Here is a tiny trained network, its code and every weight. The questions are about switching its units off for an input and a target symbol, where a switched-off unit gives its printed mean instead of its output.

import numpy as np


def w(rows, s, z=0):
    codes = np.array(rows[::2]) - 128.0
    scale = np.full(codes.shape[1], s)
    scale[-1] = z or s
    return codes * scale


def softmax(a):
    e = np.exp(a - a.max(-1, keepdims=True))
    return e / e.sum(-1, keepdims=True)


def log_softmax(a):
    a = a - a.max(-1, keepdims=True)
    return a - np.log(np.exp(a).sum(-1, keepdims=True))


def net(x, mask):
    ids = ['ΣΩαεπτφ'.index(c) for c in x.split()]
    T = len(ids)
    res = E[ids] + P[:T]
    u = 0
    for l in range(2):
        r = res
        for j in range(3):
            rows = slice(3 * j, 3 * j + 3)
            q, k, v = (r @ M[l][rows].T for M in (Q, K, V))
            z = softmax(np.where(np.tri(T) > 0, q @ k.T / 3**0.5, -1e9)) @ v
            o = O[l][rows]
            res = res + np.where(mask[u + j], z, o[:, -1]) @ o[:, :-1]
        u += 3
    return log_softmax(res[-1] @ U[:, :-1].T + U[:, -1])


Q, K, V, O = {}, {}, {}, {}
E = w([
[157,162,56,47,184,134,83],'Σ',
[173,167,175,80,147,90,253],'Ω',
[219,240,177,161,134,79,102],'α',
[88,203,128,187,105,16,117],'ε',
[109,230,227,126,142,218,136],'π',
[128,53,151,124,196,92,119],'τ',
[125,137,22,214,128,253,189],'φ',
],0.016)
P = w([
[98,191,253,84,62,194,99],'0',
[142,178,204,80,115,125,126],'1',
[113,181,170,84,137,115,102],'2',
[95,180,125,90,153,80,93],'3',
[90,174,104,82,171,64,80],'4',
[84,179,82,90,192,55,76],'5',
[72,179,55,87,186,35,76],'6',
],0.0064)
Q[0] = w([
[3,185,87,177,91,201,132],'0.h0',
[56,173,71,133,113,110,31],'0.h0',
[144,119,96,101,70,86,89],'0.h0',
[149,130,123,142,107,46,73],'0.h1',
[88,119,129,109,120,163,170],'0.h1',
[134,104,112,154,88,119,58],'0.h1',
[102,137,91,106,173,114,110],'0.h2',
[136,136,136,146,133,135,155],'0.h2',
[124,117,138,162,122,116,135],'0.h2',
],0.014)
K[0] = w([
[116,152,93,150,4,241,177],'0.h0',
[148,151,57,141,60,139,100],'0.h0',
[160,147,104,106,118,93,114],'0.h0',
[145,140,107,172,111,159,148],'0.h1',
[134,131,148,104,134,134,98],'0.h1',
[118,167,158,157,109,126,155],'0.h1',
[141,122,105,152,133,141,142],'0.h2',
[128,121,113,113,152,129,117],'0.h2',
[122,114,144,161,134,118,137],'0.h2',
],0.017)
V[0] = w([
[101,145,102,87,94,144,238],'0.h0',
[88,169,204,63,159,132,141],'0.h0',
[165,135,67,134,115,149,85],'0.h0',
[82,174,152,131,106,112,161],'0.h1',
[145,140,63,205,95,167,189],'0.h1',
[152,117,160,156,113,142,134],'0.h1',
[167,163,106,174,97,148,155],'0.h2',
[143,116,1,183,110,190,173],'0.h2',
[115,149,110,180,152,120,170],'0.h2',
],0.009)
O[0] = w([
[180,119,92,76,2,136,86,93],'0.h0',
[25,194,36,131,155,91,56,238],'0.h0',
[225,130,167,170,137,217,153,102],'0.h0',
[53,161,133,102,166,193,171,194],'0.h1',
[189,106,125,36,25,212,145,48],'0.h1',
[107,132,102,90,106,162,83,131],'0.h1',
[91,153,189,185,143,78,66,143],'0.h2',
[107,130,74,206,202,36,11,4],'0.h2',
[188,131,154,207,79,62,49,169],'0.h2',
],0.0063,0.0033)
Q[1] = w([
[91,77,155,117,156,109,217],'1.h0',
[223,122,174,170,121,107,232],'1.h0',
[141,167,73,191,98,187,59],'1.h0',
[201,50,155,91,60,206,204],'1.h1',
[55,112,118,209,105,104,69],'1.h1',
[145,234,164,119,123,163,166],'1.h1',
[151,208,156,207,114,136,114],'1.h2',
[58,106,153,148,217,1,74],'1.h2',
[113,202,101,151,189,20,132],'1.h2',
],0.013)
K[1] = w([
[105,129,157,36,149,99,113],'1.h0',
[174,123,181,83,136,133,147],'1.h0',
[165,209,70,207,77,206,169],'1.h0',
[127,226,158,142,60,93,142],'1.h1',
[100,95,139,131,183,99,64],'1.h1',
[186,133,64,190,94,162,164],'1.h1',
[122,92,127,93,206,128,101],'1.h2',
[95,72,6,235,158,150,177],'1.h2',
[160,76,52,149,179,151,127],'1.h2',
],0.017)
V[1] = w([
[18,100,86,151,94,174,138],'1.h0',
[68,154,165,92,123,55,103],'1.h0',
[170,221,179,106,106,160,140],'1.h0',
[173,138,83,58,188,116,141],'1.h1',
[158,187,114,164,46,107,176],'1.h1',
[71,105,65,254,154,175,124],'1.h1',
[81,29,189,106,102,102,112],'1.h2',
[94,104,200,233,54,83,167],'1.h2',
[79,64,69,215,152,173,147],'1.h2',
],0.0083)
O[1] = w([
[139,146,40,157,160,114,171,205],'1.h0',
[226,90,96,254,95,128,96,171],'1.h0',
[175,85,196,100,132,98,204,162],'1.h0',
[80,101,152,74,122,143,48,180],'1.h1',
[139,81,122,205,85,143,166,2],'1.h1',
[203,162,68,130,150,128,128,147],'1.h1',
[84,171,140,30,190,58,152,63],'1.h2',
[187,187,121,89,120,139,217,49],'1.h2',
[71,119,194,180,104,133,184,131],'1.h2',
],0.0084,0.005)
U = w([
[133,119,124,92,71,121,148,208],'Σ',
[156,125,129,143,122,140,73,135],'Ω',
[164,132,101,147,119,81,161,83],'α',
[182,151,77,104,132,142,126,4],'ε',
[94,152,119,132,117,247,174,175],'π',
[117,169,159,99,168,94,150,197],'τ',
[178,134,180,124,148,149,143,61],'φ',
],0.011,0.003)

Each question gives the input, a string of symbols that net reads in full, and the target symbol t.
The units are the heads (3 rows each of Q, K, V and O). Each row of codes is followed by its name. A weight is (code - 128) times the scale printed after its matrix; where a second scale follows, it is the last column's (O and U).
mask holds one flag per head, layer by layer. A switched-off head (its flag False) gives its mean, the last column of its rows in O, instead of its output. The means were averaged over made-up inputs and are rounded, as every weight is.
A unit's drop is (log p(t) with every unit on - log p(t) with that unit switched off) / (log p(t) with every unit on - log p(t) with every unit switched off).
The circuit of an input: a set's keep is (log p(t) with only the set's units on - log p(t) with every unit switched off) / (log p(t) with every unit on - log p(t) with every unit switched off). Starting from all 6 units, units are removed one at a time, each time the one whose removal leaves the highest keep (on an exact tie, the one counted first), for as long as the keep stays at least 0.8.
circuit, biggest first: the units of the circuit, biggest drop first
unit that matters most: the unit with the biggest drop
heads that matter: for each layer, one digit per head in row order, 1 if its drop is at least 0.15 and else 0, layers parted by /
drop when u is switched off: that unit's drop, to one decimal
input φ π τ ε ε α, target ε: heads that matter -> 111 / 011
input α τ Σ Σ Ω, target Ω: circuit, biggest first -> [1.h2, 1.h0]
input τ φ φ, target τ: unit that matters most -> 0.h0
input φ π φ, target ε: heads that matter -> 101 / 011
input Ω φ τ φ φ ε, target Σ: heads that matter -> 110 / 101
input π ε ε ε, target α: heads that matter -> 000 / 110
input Ω π α φ Σ φ ε, target Ω: heads that matter -> 011 / 001
input φ τ α π ε ε, target Σ: circuit, biggest first -> [0.h1, 0.h0]
input τ Ω ε φ φ, target τ: heads that matter -> 111 / 101
input α Ω α, target φ: heads that matter -> 001 / 100
input τ α φ τ π π τ, target Ω: circuit, biggest first -> [1.h0, 0.h2]
input π π τ φ ε α, target ε: heads that matter -> 110 / 011
input π Ω ε φ Ω ε Ω, target α: circuit, biggest first -> [0.h0, 1.h1, 1.h0]
input τ α τ φ α π, target φ: circuit, biggest first -> [0.h0, 1.h0]
input Ω ε α Σ, target Ω: circuit, biggest first -> [1.h2]
input τ τ τ τ Σ ε π, target Ω: heads that matter -> 101 / 101
input φ Ω Σ Ω, target α: heads that matter -> 000 / 100
input ε τ φ ε Ω Σ, target τ: drop when 0.h0 is switched off -> 1.3
input τ π Σ ε α, target Ω: drop when 1.h0 is switched off -> 0.1
input Ω π Ω, target Σ: drop when 1.h1 is switched off -> 0.5
input π τ Ω π, target τ: circuit, biggest first -> [1.h2]
